Below is a small trained network, with its code and all its weights. Each question gives an input and a target symbol and asks what happens when units are switched off, that is, made to give their printed mean instead of their output.

import numpy as np


def w(rows, s, z=0):
    codes = np.array(rows[::2]) - 128.0
    scale = np.full(codes.shape[1], s)
    scale[-1] = z or s
    return codes * scale


def norm(h):
    return h / np.sqrt((h * h).mean(-1, keepdims=True) + 1e-5)


def f(y):
    return np.maximum(y, 0)


def softmax(a):
    e = np.exp(a - a.max(-1, keepdims=True))
    return e / e.sum(-1, keepdims=True)


def log_softmax(a):
    a = a - a.max(-1, keepdims=True)
    return a - np.log(np.exp(a).sum(-1, keepdims=True))


def net(x, mask):
    ids = ['Θβεζημπφ'.index(c) for c in x.split()]
    T = len(ids)
    res = E[ids] + P[:T]
    r = norm(res)
    for j in range(3):
        rows = slice(2 * j, 2 * j + 2)
        q, k, v = (r @ M[0][rows].T for M in (Q, K, V))
        z = softmax(np.where(np.tri(T) > 0, q @ k.T / 2**0.5, -1e9)) @ v
        o = O[0][rows]
        res = res + np.where(mask[j], z, o[:, -1]) @ o[:, :-1]
    y = f(norm(res) @ A[0][:, :-1].T + A[0][:, -1])
    res = res + np.where(mask[3:7], y, B[0][:, -1]) @ B[0][:, :-1]
    return log_softmax(norm(res)[-1] @ U[:, :-1].T + U[:, -1])


Q, K, V, O, A, B = {}, {}, {}, {}, {}, {}
E = w([
[101,44,49,53,61,109,155,130,120,113,125,127],'Θ',
[113,105,43,85,97,174,151,138,134,98,128,59],'β',
[147,170,164,109,2,131,99,181,96,123,120,84],'ε',
[106,87,42,69,58,76,174,115,195,161,132,121],'ζ',
[201,120,105,140,144,143,94,78,159,82,136,205],'η',
[94,142,71,101,118,93,119,83,88,133,124,136],'μ',
[60,69,183,178,157,156,79,194,129,175,198,107],'π',
[90,113,50,104,80,116,166,178,135,85,135,161],'φ',
],0.004)
P = w([
[142,134,104,142,152,175,252,88,75,218,106,202],'0',
[94,138,30,173,136,142,130,126,168,216,83,131],'1',
[81,131,55,159,129,125,95,139,152,171,89,109],'2',
[83,133,61,153,135,132,88,135,132,148,105,104],'3',
[81,135,71,158,137,118,86,135,118,129,107,106],'4',
[76,143,79,149,143,126,83,133,105,117,118,97],'5',
[73,152,85,140,142,125,78,116,94,114,133,101],'6',
[66,150,99,141,146,120,77,116,84,105,143,95],'7',
[67,159,101,130,151,122,76,114,73,102,145,92],'8',
[67,158,114,118,142,107,65,118,75,94,146,97],'9',
[64,161,125,116,146,100,58,109,73,91,151,96],'10',
[63,166,122,110,149,106,56,127,69,82,159,92],'11',
],0.0018)
Q[0] = w([
[180,93,228,111,246,119,178,101,123,112,144,169],'h0',
[173,224,164,96,24,127,3,167,29,97,210,104],'h0',
[167,82,169,141,128,175,38,175,117,112,183,96],'h1',
[207,84,80,182,145,220,95,146,239,87,230,171],'h1',
[21,53,17,72,135,131,104,97,133,11,164,128],'h2',
[32,97,14,178,177,152,101,84,196,116,195,196],'h2',
],0.0034)
K[0] = w([
[222,155,100,150,158,164,128,56,168,123,173,215],'h0',
[47,59,223,233,214,157,51,175,140,154,187,96],'h0',
[44,135,127,153,126,90,110,129,94,185,131,89],'h1',
[54,133,30,66,144,62,181,51,119,86,28,124],'h1',
[23,37,135,183,254,141,85,120,147,152,207,182],'h2',
[87,75,101,105,208,140,181,73,188,103,148,157],'h2',
],0.0038)
V[0] = w([
[72,51,175,194,210,142,83,135,154,145,173,154],'h0',
[18,108,197,154,90,218,198,191,68,252,135,92],'h0',
[117,88,185,210,133,148,102,189,108,179,128,93],'h1',
[135,120,171,114,170,104,138,68,129,139,159,180],'h1',
[95,105,164,193,138,139,68,102,105,187,177,147],'h2',
[142,151,210,159,87,158,65,202,87,227,157,120],'h2',
],0.0033)
O[0] = w([
[148,164,153,178,77,194,125,103,125,102,108,162,11],'h0',
[207,32,68,125,168,147,167,88,181,170,54,254,251],'h0',
[105,126,79,100,112,106,34,129,58,76,166,104,91],'h1',
[160,66,81,107,137,121,81,116,128,127,100,181,11],'h1',
[154,187,216,170,115,120,116,145,117,136,124,102,129],'h2',
[113,185,195,175,176,154,114,83,124,55,170,124,159],'h2',
],0.0036,0.0027)
A[0] = w([
[70,33,192,166,197,201,57,80,83,174,137,216,36],'n0',
[144,84,221,159,99,198,96,99,92,146,87,215,56],'n1',
[146,135,219,150,20,182,189,207,117,220,37,99,90],'n2',
[62,59,251,222,144,227,149,69,44,44,97,161,4],'n3',
],0.0029)
B[0] = w([
[78,184,181,198,168,128,138,155,199,158,165,75,210],'n0',
[82,102,134,65,104,69,102,176,85,123,151,54,249],'n1',
[176,67,42,152,214,128,178,86,186,212,92,229,232],'n2',
[181,57,23,2,104,64,162,193,143,214,76,101,227],'n3',
],0.0048,0.0012)
U = w([
[59,168,162,19,7,102,32,214,3,41,222,28,253],'Θ',
[151,195,117,163,223,240,231,44,148,30,59,18,14],'β',
[222,14,26,48,198,142,185,89,175,215,32,239,202],'ε',
[152,216,47,57,159,15,117,224,223,231,182,37,45],'ζ',
[237,209,213,184,120,212,81,23,218,20,227,231,148],'η',
[23,229,154,217,213,149,44,10,40,141,30,201,76],'μ',
[38,47,233,239,224,211,57,209,155,203,233,168,134],'π',
[57,219,146,226,143,122,227,226,126,10,83,234,16],'φ',
],0.0046,0.0025)

Each question gives the input, a string of symbols that net reads in full, and the target symbol t.
The units are the heads (2 rows each of Q, K, V and O) and the neurons (one row each of A and B). Each row of codes is followed by its name. A weight is (code - 128) times the scale printed after its matrix; where a second scale follows, it is the last column's (O, A, B and U).
mask holds one flag per unit, heads first, then neurons. A switched-off unit (its flag False) gives its mean, the last column of its rows in O or B, instead of its output. The means were averaged over made-up inputs and are rounded, as every weight is.
A unit's drop is (log p(t) with every unit on - log p(t) with that unit switched off) / (log p(t) with every unit on - log p(t) with every unit switched off).
The circuit of an input: a set's keep is (log p(t) with only the set's units on - log p(t) with every unit switched off) / (log p(t) with every unit on - log p(t) with every unit switched off). Starting from all 7 units, units are removed one at a time, each time the one whose removal leaves the highest keep (on an exact tie, the one counted first), for as long as the keep stays at least 0.8.
circuit, biggest first: the units of the circuit, biggest drop first
most important unit: the unit with the biggest drop
top k neurons: the k neurons with the biggest drops, biggest first
heads that matter: for each layer, one digit per head in row order, 1 if its drop is at least 0.15 and else 0, layers parted by /
drop when u is switched off: that unit's drop, to one decimal
input π ε μ ε μ η π, target ζ: most important unit => n3
input ε η η π Θ ε ε ε ε η ε φ, target φ: heads that matter => 101
input β ε ε ε β η μ ε η, target ζ: heads that matter => 111
input β π ζ ε ε β β ε η μ, target μ: heads that matter => 101
input ε ε μ ε μ Θ ε ε ε ε μ μ, target Θ: heads that matter => 010
input β μ ε μ ε η μ μ ε π ε, target ε: heads that matter => 100
input η ε η ε ε ε π η, target η: heads that matter => 000
input Θ φ η ζ ε η ε, target ζ: top 2 neurons => n2; n3
input β ε φ μ μ β Θ η ε, target ζ: heads that matter => 111
input ε ε μ π Θ, target Θ: circuit, biggest first => h1; h2
input φ ε ζ β ε ζ π φ Θ ε π, target ζ: heads that matter => 100
input ε π ζ ε μ ε β, target β: heads that matter => 101
input η φ ε η, target ζ: circuit, biggest first => h0; h2
input η φ μ η ε, target ε: heads that matter => 000
input β μ π ε ε η φ ε β Θ, target Θ: heads that matter => 001
input β φ η μ η η μ η η, target Θ: most important unit => h0
input β ε μ η μ ε β η ζ η β μ, target Θ: heads that matter => 100
input η ε Θ ε π φ, target φ: heads that matter => 001
input π ε η, target η: heads that matter => 000
input η η Θ β Θ π μ ε Θ μ, target μ: most important unit => h0
input ε η φ ε ε η ε μ Θ β η, target Θ: drop when n0 is switched off => 0.0
input ε ε π ε β, target β: drop when h2 is switched off => 1.0
